Here is a tiny trained network, its code and every weight. The questions are about switching its units off for an input and a class, where a switched-off unit gives its printed mean instead of its output.

import numpy as np


def w(rows, s, z=0):
    codes = np.array(rows[::2]) - 128.0
    scale = np.full(codes.shape[1], s)
    scale[-1] = z or s
    return codes * scale


def f(y):
    return y / 2 * (1 + np.tanh(0.7978845608 * (y + 0.044715 * y**3)))


def log_softmax(a):
    a = a - a.max(-1, keepdims=True)
    return a - np.log(np.exp(a).sum(-1, keepdims=True))


def net(x, mask):
    res = np.array(x, float).reshape(1, 8) / 4 @ E
    y = f(res @ A[0][:, :-1].T + A[0][:, -1])
    res = res + np.where(mask, y, B[0][:, -1]) @ B[0][:, :-1]
    return log_softmax(res[-1] @ U[:, :-1].T + U[:, -1])


A, B = {}, {}
E = w([
[110,253,207,85,178,173,175,128,181,96],'x0',
[57,213,71,139,42,28,128,192,92,121],'x1',
[129,129,126,130,129,129,127,125,128,126],'x2',
[223,141,113,134,162,42,201,100,112,82],'x3',
[62,107,133,122,95,78,179,23,205,175],'x4',
[128,129,126,129,128,127,128,126,129,127],'x5',
[180,178,169,129,111,91,24,64,115,189],'x6',
[201,149,76,194,113,151,128,192,243,210],'x7',
],0.0055)
A[0] = w([
[57,101,136,123,102,80,182,63,197,165,53],'neuron 1',
[165,55,163,123,156,186,137,98,135,131,70],'neuron 2',
[202,145,118,131,142,76,185,122,107,90,88],'neuron 3',
[143,6,68,133,91,80,90,133,97,135,3],'neuron 4',
[92,161,117,137,108,88,135,160,110,134,48],'neuron 5',
[165,198,155,121,126,95,44,66,116,162,92],'neuron 6',
[149,153,106,136,119,123,129,177,160,146,90],'neuron 7',
[105,166,87,107,97,91,129,150,119,134,78],'neuron 8',
[109,235,181,110,146,153,166,131,167,100,6],'neuron 9',
[85,118,165,122,141,121,125,109,79,92,102],'neuron 10',
[95,131,134,121,138,129,130,92,75,98,99],'neuron 11',
[120,187,146,103,148,143,142,123,149,111,45],'neuron 12',
[126,187,156,121,139,150,150,120,144,112,53],'neuron 13',
[161,135,137,121,136,166,113,203,70,111,67],'neuron 14',
[157,148,70,167,115,150,131,167,234,145,68],'neuron 15',
[144,115,124,138,106,133,132,131,139,135,92],'neuron 16',
[157,87,145,119,175,170,119,97,146,115,57],'neuron 17',
[95,122,151,120,135,124,138,107,73,108,93],'neuron 18',
[95,110,150,112,131,118,119,109,88,93,81],'neuron 19',
[91,97,103,130,146,143,184,158,140,104,90],'neuron 20',
[160,137,138,130,140,155,98,195,83,107,71],'neuron 21',
[92,96,119,119,134,145,213,175,138,99,90],'neuron 22',
[100,116,130,129,115,107,145,88,157,137,62],'neuron 23',
[35,118,143,124,94,214,64,166,137,151,54],'neuron 24',
[104,121,143,104,122,134,124,116,95,106,79],'neuron 25',
[99,100,99,126,135,156,180,162,143,106,96],'neuron 26',
[188,136,129,129,132,75,175,114,126,103,74],'neuron 27',
[115,168,85,148,115,130,111,142,102,111,65],'neuron 28',
[98,124,141,107,129,127,126,102,89,87,89],'neuron 29',
[71,174,104,133,102,63,131,168,113,116,68],'neuron 30',
],0.012,0.0031)
B[0] = w([
[179,168,69,120,211,195,93,192,129,4,223],'neuron 1',
[109,149,187,111,81,120,234,80,159,78,229],'neuron 2',
[45,156,110,95,201,80,69,71,167,151,216],'neuron 3',
[66,104,129,197,162,155,195,213,36,198,254],'neuron 4',
[119,115,164,113,119,137,192,87,141,105,177],'neuron 5',
[126,66,162,145,24,103,19,146,104,81,249],'neuron 6',
[178,122,134,111,103,141,152,112,148,164,177],'neuron 7',
[116,130,180,119,113,140,187,92,147,96,186],'neuron 8',
[76,97,115,187,159,149,189,194,52,185,221],'neuron 9',
[189,146,93,110,108,132,123,120,142,186,199],'neuron 10',
[182,129,118,121,116,129,125,130,159,181,186],'neuron 11',
[103,106,115,159,143,138,162,165,83,153,163],'neuron 12',
[105,98,105,167,133,131,168,142,75,142,163],'neuron 13',
[169,159,96,116,173,180,110,165,133,38,205],'neuron 14',
[237,144,95,87,109,115,131,112,141,234,237],'neuron 15',
[134,145,114,124,124,130,133,122,103,145,130],'neuron 16',
[101,145,168,118,78,129,216,97,147,82,196],'neuron 17',
[182,137,114,117,118,116,131,132,149,176,183],'neuron 18',
[178,147,106,126,112,127,131,128,149,184,183],'neuron 19',
[121,108,151,138,67,108,58,131,101,110,178],'neuron 20',
[156,142,78,135,157,180,122,160,145,40,195],'neuron 21',
[124,93,161,145,51,101,27,125,99,102,199],'neuron 22',
[146,158,111,125,146,157,124,143,122,87,150],'neuron 23',
[29,146,115,105,225,40,78,62,162,150,245],'neuron 24',
[167,129,114,118,140,121,135,127,140,158,159],'neuron 25',
[138,98,163,149,82,115,55,128,119,125,178],'neuron 26',
[58,139,125,110,190,107,86,102,167,150,188],'neuron 27',
[131,143,149,129,121,142,146,117,128,78,155],'neuron 28',
[180,134,120,116,121,132,124,130,152,183,182],'neuron 29',
[114,128,180,111,94,145,227,72,170,92,227],'neuron 30',
],0.02,0.0062)
U = w([
[79,72,101,200,137,157,192,191,39,189,61],'0',
[117,133,199,85,59,147,228,61,187,76,254],'1',
[245,135,66,75,79,120,112,119,174,232,114],'2',
[171,163,56,110,164,204,87,177,144,13,120],'3',
[30,135,103,85,190,51,67,68,177,153,161],'4',
[140,45,168,144,1,97,17,135,102,94,73],'5',
],0.0058,0.00053)

Each question gives the input, the list of numbers given to net, and the class t.
The units are the neurons (one row each of A and B). Each row of codes is followed by its name. A weight is (code - 128) times the scale printed after its matrix; where a second scale follows, it is the last column's (A, B and U).
mask holds one flag per neuron, in row order. A switched-off neuron (its flag False) gives its mean, the last column of its row in B, instead of its output. The means were averaged over made-up inputs and are rounded, as every weight is.
A unit's drop is (log p(t) with every unit on - log p(t) with that unit switched off) / (log p(t) with every unit on - log p(t) with every unit switched off).
The circuit of an input: a set's keep is (log p(t) with only the set's units on - log p(t) with every unit switched off) / (log p(t) with every unit on - log p(t) with every unit switched off). Starting from the 12 units with the biggest drops (on a tie, the unit counted first), units are removed one at a time, each time the one whose removal leaves the highest keep (on an exact tie, the one counted first), for as long as the keep stays at least 0.8.
circuit, biggest first: the units of the circuit, biggest drop first
top k neurons: the k neurons with the biggest drops, biggest first
drop when u is switched off: that unit's drop, to one decimal
input [3,4,-3,-6,-6,1,4,3], class 3: top 3 neurons -> [neuron 21; neuron 14; neuron 3]
input [-5,7,5,7,-6,1,-2,2], class 1: top 3 neurons -> [neuron 30; neuron 24; neuron 8]
input [-3,3,-6,-4,1,7,-4,0], class 4: circuit, biggest first -> [neuron 24]
input [3,5,6,1,0,2,-7,8], class 2: top 2 neurons -> [neuron 15; neuron 6]
input [6,8,-2,1,-8,-7,-8,2], class 1: top 2 neurons -> [neuron 30; neuron 5]
input [-6,7,7,-6,2,-6,5,-5], class 1: top 2 neurons -> [neuron 30; neuron 8]
input [7,-7,-5,-1,-2,8,-3,-5], class 0: top 4 neurons -> [neuron 9; neuron 12; neuron 13; neuron 30]
input [-7,8,6,2,3,6,2,5], class 1: top 3 neurons -> [neuron 30; neuron 8; neuron 9]
input [1,-7,-2,-3,2,2,1,7], class 1: top 2 neurons -> [neuron 2; neuron 17]
input [7,-7,5,-3,-6,-7,2,3], class 0: top 2 neurons -> [neuron 9; neuron 13]
input [-7,1,6,8,1,-5,0,2], class 4: top 3 neurons -> [neuron 3; neuron 27; neuron 9]
input [-6,7,-1,-1,-7,8,-1,2], class 1: top 3 neurons -> [neuron 30; neuron 8; neuron 1]
input [5,8,-5,-7,-8,0,-3,-2], class 1: top 2 neurons -> [neuron 30; neuron 5]
input [3,-4,2,-3,-5,-4,-6,-2], class 5: circuit, biggest first -> [neuron 22]
input [7,-7,3,1,0,1,1,4], class 0: top 4 neurons -> [neuron 9; neuron 13; neuron 12; neuron 30]
input [-1,4,4,6,1,6,7,5], class 5: top 2 neurons -> [neuron 6; neuron 24]
input [2,6,-8,-5,6,3,-7,3], class 5: drop when neuron 20 is switched off -> 1.0
input [1,-1,3,-1,2,-1,8,-8], class 2: drop when neuron 10 is switched off -> 0.4
input [3,-5,-6,0,7,1,-4,-7], class 2: drop when neuron 1 is switched off -> -0.2
input [-4,4,-8,-2,7,-2,7,-6], class 3: circuit, biggest first -> [neuron 1]
input [-3,-8,-5,3,0,3,7,6], class 1: drop when neuron 17 is switched off -> 0.3
